Here is a tiny trained network, its code and every weight. The questions are about switching its units off for an input and a class, where a switched-off unit gives its printed mean instead of its output.

import numpy as np


def w(rows, s, z=0):
    codes = np.array(rows[::2]) - 128.0
    scale = np.full(codes.shape[1], s)
    scale[-1] = z or s
    return codes * scale


def norm(h):
    return h / np.sqrt((h * h).mean(-1, keepdims=True) + 1e-5)


def f(y):
    return y / 2 * (1 + np.tanh(0.7978845608 * (y + 0.044715 * y**3)))


def log_softmax(a):
    a = a - a.max(-1, keepdims=True)
    return a - np.log(np.exp(a).sum(-1, keepdims=True))


def net(x, mask):
    res = np.array(x, float).reshape(1, 4) / 4 @ E
    u = 0
    for l in range(3):
        y = f(norm(res) @ A[l][:, :-1].T + A[l][:, -1])
        res = res + np.where(mask[u : u + 12], y, B[l][:, -1]) @ B[l][:, :-1]
        u += 12
    return log_softmax(norm(res)[-1] @ U[:, :-1].T + U[:, -1])


A, B = {}, {}
E = w([
[63,186,126,195],'x0',
[204,63,175,201],'x1',
[202,254,105,73],'x2',
[116,169,2,60],'x3',
],0.0058)
A[0] = w([
[177,231,149,182,84],'L0N0',
[133,140,118,64,242],'L0N1',
[62,225,138,73,6],'L0N2',
[216,64,121,191,101],'L0N3',
[142,111,137,91,119],'L0N4',
[167,185,249,156,162],'L0N5',
[76,100,145,43,130],'L0N6',
[146,231,116,156,235],'L0N7',
[255,21,122,68,87],'L0N8',
[87,101,81,79,144],'L0N9',
[176,129,81,39,110],'L0N10',
[234,201,107,53,167],'L0N11',
],0.0093,0.0024)
B[0] = w([
[23,133,168,63,181],'L0N0',
[152,108,180,121,193],'L0N1',
[118,108,101,148,194],'L0N2',
[110,236,117,129,175],'L0N3',
[150,112,132,122,136],'L0N4',
[112,163,115,127,204],'L0N5',
[143,109,84,118,171],'L0N6',
[88,243,187,94,215],'L0N7',
[255,207,114,80,212],'L0N8',
[162,113,122,67,175],'L0N9',
[129,93,140,146,201],'L0N10',
[52,163,201,152,254],'L0N11',
],0.007,0.0058)
A[1] = w([
[140,7,115,33,64],'L1N0',
[77,94,177,169,143],'L1N1',
[191,92,143,176,127],'L1N2',
[133,159,204,96,151],'L1N3',
[101,60,171,72,236],'L1N4',
[151,165,87,210,104],'L1N5',
[85,152,58,126,89],'L1N6',
[68,179,87,66,149],'L1N7',
[75,72,152,111,192],'L1N8',
[42,160,149,179,219],'L1N9',
[91,84,98,75,126],'L1N10',
[135,131,197,197,250],'L1N11',
],0.011,0.0019)
B[1] = w([
[46,149,9,39,208],'L1N0',
[85,92,60,166,171],'L1N1',
[178,217,176,85,147],'L1N2',
[85,189,2,63,227],'L1N3',
[111,165,62,111,182],'L1N4',
[138,81,87,149,134],'L1N5',
[213,103,195,31,156],'L1N6',
[88,98,187,120,247],'L1N7',
[221,160,105,92,169],'L1N8',
[88,94,115,190,253],'L1N9',
[167,71,85,74,166],'L1N10',
[149,140,69,150,201],'L1N11',
],0.0067,0.0058)
A[2] = w([
[130,135,100,88,169],'L2N0',
[142,199,117,169,196],'L2N1',
[103,90,153,89,232],'L2N2',
[120,198,163,247,45],'L2N3',
[149,64,110,103,70],'L2N4',
[188,167,98,131,94],'L2N5',
[108,68,146,176,186],'L2N6',
[157,132,179,81,140],'L2N7',
[149,179,155,52,248],'L2N8',
[85,83,133,77,121],'L2N9',
[115,80,94,226,146],'L2N10',
[31,82,102,136,113],'L2N11',
],0.013,0.0016)
B[2] = w([
[169,164,181,128,179],'L2N0',
[155,129,139,112,190],'L2N1',
[144,55,99,190,158],'L2N2',
[92,94,141,109,199],'L2N3',
[69,196,93,115,142],'L2N4',
[254,154,132,117,161],'L2N5',
[161,164,98,162,141],'L2N6',
[131,142,150,202,152],'L2N7',
[132,82,144,187,255],'L2N8',
[150,51,152,138,176],'L2N9',
[133,146,53,164,173],'L2N10',
[180,134,160,132,213],'L2N11',
],0.0091,0.0075)
U = w([
[237,193,183,130,217],'0',
[129,59,46,3,59],'1',
[40,215,218,104,206],'2',
[132,23,197,128,5],'3',
[124,139,31,240,103],'4',
],0.012,0.0032)

Each question gives the input, the list of numbers given to net, and the class t.
The units are the neurons (one row each of A and B). Each row of codes is followed by its name. A weight is (code - 128) times the scale printed after its matrix; where a second scale follows, it is the last column's (A, B and U).
mask holds one flag per neuron, layer by layer. A switched-off neuron (its flag False) gives its mean, the last column of its row in B, instead of its output. The means were averaged over made-up inputs and are rounded, as every weight is.
A unit's drop is (log p(t) with every unit on - log p(t) with that unit switched off) / (log p(t) with every unit on - log p(t) with every unit switched off).
The circuit of an input: a set's keep is (log p(t) with only the set's units on - log p(t) with every unit switched off) / (log p(t) with every unit on - log p(t) with every unit switched off). Starting from the 12 units with the biggest drops (on a tie, the unit counted first), units are removed one at a time, each time the one whose removal leaves the highest keep (on an exact tie, the one counted first), for as long as the keep stays at least 0.8.
units of the circuit, in order: the units of the circuit, biggest drop first
unit that matters most: the unit with the biggest drop
k most important neurons: the k neurons with the biggest drops, biggest first
k most important neurons of layer l: the k neurons of layer l with the biggest drops, biggest first
drop of u: that unit's drop, to one decimal
input [8,-1,1,-8], class 4: units of the circuit, in order : L0N11, L1N11
input [7,0,-3,4], class 3: 2 most important neurons : L1N6, L0N11
input [-7,-5,-7,-8], class 1: unit that matters most : L1N0
input [-2,-1,-7,-2], class 1: 3 most important neurons : L0N11, L0N7, L1N0
input [-1,1,-2,-3], class 0: 3 most important neurons : L0N11, L0N0, L1N2
input [-1,5,-4,-2], class 0: 2 most important neurons of layer 0 : L0N11, L0N8
input [4,-7,-6,2], class 1: 2 most important neurons : L0N7, L0N11
input [2,-2,4,7], class 2: 2 most important neurons : L0N7, L0N11
input [2,-7,-7,-1], class 1: 2 most important neurons : L0N11, L0N7
input [-8,-4,7,8], class 2: 2 most important neurons : L0N11, L1N7
input [-6,2,-8,1], class 0: 3 most important neurons of layer 0 : L0N8, L0N0, L0N3
input [-8,-3,-5,-6], class 0: 2 most important neurons : L0N8, L0N0
input [-4,-1,-6,-8], class 4: 2 most important neurons of layer 1 : L1N1, L1N6
input [-2,1,8,5], class 2: most important neuron of layer 0 : L0N11
input [5,-6,-8,7], class 1: 2 most important neurons of layer 2 : L2N4, L2N8
input [2,5,0,7], class 3: 2 most important neurons : L0N8, L1N7
input [1,-7,-8,-3], class 1: 2 most important neurons of layer 1 : L1N0, L1N8
input [5,-5,-2,-1], class 3: 3 most important neurons of layer 1 : L1N6, L1N7, L1N11
input [2,6,1,-4], class 4: drop of L0N8 : 0.2
input [5,-2,-8,5], class 1: drop of L0N11 : 0.5
